Below are the code and all the weights of a small trained network. Each question names an input and a target symbol and asks about switching units off, where a switched-off unit gives its printed mean instead of its output.

import numpy as np


def w(rows, s, z=0):
    codes = np.array(rows[::2]) - 128.0
    scale = np.full(codes.shape[1], s)
    scale[-1] = z or s
    return codes * scale


def norm(h):
    return h / np.sqrt((h * h).mean(-1, keepdims=True) + 1e-5)


def f(y):
    return y / 2 * (1 + np.tanh(0.7978845608 * (y + 0.044715 * y**3)))


def softmax(a):
    e = np.exp(a - a.max(-1, keepdims=True))
    return e / e.sum(-1, keepdims=True)


def log_softmax(a):
    a = a - a.max(-1, keepdims=True)
    return a - np.log(np.exp(a).sum(-1, keepdims=True))


def net(x, mask):
    ids = ['γθμξστφω'.index(c) for c in x.split()]
    T = len(ids)
    res = E[ids] + P[:T]
    q, k, v = (norm(res) @ M[0].T for M in (Q, K, V))
    z = softmax(np.where(np.tri(T) > 0, q @ k.T / 3**0.5, -1e9)) @ v
    res = res + np.where(mask[0], z, O[0][:, -1]) @ O[0][:, :-1]
    y = f(norm(res) @ A[0][:, :-1].T + A[0][:, -1])
    res = res + np.where(mask[1:9], y, B[0][:, -1]) @ B[0][:, :-1]
    return log_softmax(norm(res)[-1] @ U[:, :-1].T + U[:, -1])


Q, K, V, O, A, B = {}, {}, {}, {}, {}, {}
E = w([
[149,103,179,195,255,81],'γ',
[139,106,60,141,175,100],'θ',
[169,117,74,106,162,119],'μ',
[192,84,174,135,117,104],'ξ',
[106,91,98,123,111,151],'σ',
[129,93,80,174,195,89],'τ',
[102,189,110,204,92,147],'φ',
[137,87,77,170,192,85],'ω',
],0.022)
P = w([
[152,154,110,72,40,2],'0',
[196,116,110,144,46,91],'1',
[162,90,97,167,89,101],'2',
[145,91,102,162,102,117],'3',
[135,93,111,153,110,138],'4',
[129,96,121,146,113,160],'5',
[124,103,127,144,114,170],'6',
[122,107,134,141,119,183],'7',
[120,108,140,135,118,196],'8',
[117,111,141,133,124,208],'9',
[117,114,143,132,126,219],'10',
[122,118,151,123,129,231],'11',
[125,119,156,124,134,243],'12',
[127,127,160,127,131,249],'13',
],0.0087)
Q[0] = w([
[62,194,145,92,11,46],'h1',
[132,85,194,255,103,127],'h1',
[163,133,143,5,29,97],'h1',
],0.0077)
K[0] = w([
[141,42,124,88,160,141],'h1',
[81,105,193,144,93,93],'h1',
[176,96,133,10,156,124],'h1',
],0.011)
V[0] = w([
[150,41,227,20,177,88],'h1',
[236,198,124,130,139,50],'h1',
[152,139,181,254,24,73],'h1',
],0.0067)
O[0] = w([
[2,30,112,163,105,89,3],'h1',
[183,184,121,249,108,162,149],'h1',
[208,85,194,97,49,196,201],'h1',
],0.0099,0.0055)
A[0] = w([
[150,106,100,223,57,126,103],'n1',
[118,244,129,202,246,69,110],'n2',
[194,173,184,91,137,7,101],'n3',
[201,81,127,92,189,31,134],'n4',
[143,190,110,93,70,148,159],'n5',
[55,102,161,37,138,131,3],'n6',
[101,168,117,190,26,92,38],'n7',
[124,114,118,143,121,183,132],'n8',
],0.014,0.0079)
B[0] = w([
[96,172,135,139,179,148,200],'n1',
[159,127,86,37,120,156,238],'n2',
[27,138,129,123,80,4,153],'n3',
[75,140,107,222,151,104,254],'n4',
[61,136,115,225,177,125,198],'n5',
[52,210,169,63,170,100,136],'n6',
[25,227,74,115,160,69,130],'n7',
[167,143,144,131,123,74,185],'n8',
],0.014,0.0075)
U = w([
[196,162,181,86,167,64,21],'γ',
[127,158,154,2,135,209,221],'θ',
[125,126,132,109,119,125,2],'μ',
[156,109,168,126,114,89,121],'ξ',
[172,80,98,170,157,188,140],'σ',
[183,57,99,70,107,132,207],'τ',
[91,165,106,186,166,61,155],'φ',
[123,121,128,113,114,134,5],'ω',
],0.015,0.0067)

Each question gives the input, a string of symbols that net reads in full, and the target symbol t.
The units are the heads (3 rows each of Q, K, V and O) and the neurons (one row each of A and B). Each row of codes is followed by its name. A weight is (code - 128) times the scale printed after its matrix; where a second scale follows, it is the last column's (O, A, B and U).
mask holds one flag per unit, heads first, then neurons. A switched-off unit (its flag False) gives its mean, the last column of its rows in O or B, instead of its output. The means were averaged over made-up inputs and are rounded, as every weight is.
A unit's drop is (log p(t) with every unit on - log p(t) with that unit switched off) / (log p(t) with every unit on - log p(t) with every unit switched off).
The circuit of an input: a set's keep is (log p(t) with only the set's units on - log p(t) with every unit switched off) / (log p(t) with every unit on - log p(t) with every unit switched off). Starting from all 9 units, units are removed one at a time, each time the one whose removal leaves the highest keep (on an exact tie, the one counted first), for as long as the keep stays at least 0.8.
units of the circuit, in order: the units of the circuit, biggest drop first
most important unit: the unit with the biggest drop
top k neurons: the k neurons with the biggest drops, biggest first
drop when u is switched off: that unit's drop, to one decimal
input σ θ μ μ σ μ σ τ ω ξ, target φ: most important unit : n4
input θ ω θ, target σ: units of the circuit, in order : h1, n2, n3
input γ μ ω θ γ, target σ: top 2 neurons : n2, n5
input μ σ ξ μ σ σ γ σ σ θ σ ξ σ μ, target τ: units of the circuit, in order : h1, n2, n5, n1
input σ μ σ γ σ γ γ μ μ, target τ: units of the circuit, in order : h1, n2, n5
input τ μ μ θ μ σ, target φ: top 3 neurons : n2, n8, n1
input μ τ τ, target σ: units of the circuit, in order : h1, n2
input θ μ μ φ σ ω σ μ τ φ, target σ: top 3 neurons : n5, n4, n3
input γ σ τ θ μ σ σ ω θ σ φ μ, target φ: top 3 neurons : n5, n2, n3
input φ γ γ σ θ θ, target σ: units of the circuit, in order : h1, n5
input θ μ σ φ γ τ μ τ μ γ, target γ: units of the circuit, in order : h1, n3
input φ σ ω θ μ φ, target σ: top 2 neurons : n4, n5
input σ σ ω σ σ μ σ, target θ: top 2 neurons : n6, n4
input σ θ μ θ σ σ, target τ: units of the circuit, in order : h1, n4, n8, n1
input σ ξ γ ω θ γ σ φ σ σ θ ξ, target ξ: most important unit : n2
input θ σ θ μ θ σ σ φ γ, target γ: top 2 neurons : n3, n5
input σ μ θ ω τ μ φ γ θ γ σ σ μ ξ, target ξ: top 2 neurons : n3, n1
input ξ τ σ τ γ μ γ, target σ: top 2 neurons : n2, n4
input ω σ τ ξ θ τ, target σ: top 3 neurons : n2, n3, n5
input σ θ μ τ ξ, target φ: most important unit : n1
input σ σ τ γ σ, target τ: units of the circuit, in order : h1, n4, n5, n2
input θ θ ω ω, target σ: top 2 neurons : n2, n3
input σ σ τ σ σ, target θ: drop when n4 is switched off : 0.7
input μ θ σ σ μ ξ μ θ σ μ μ, target θ: drop when n2 is switched off : 2.2
input σ θ μ μ τ μ σ μ σ θ σ σ θ, target τ: drop when h1 is switched off : 0.7
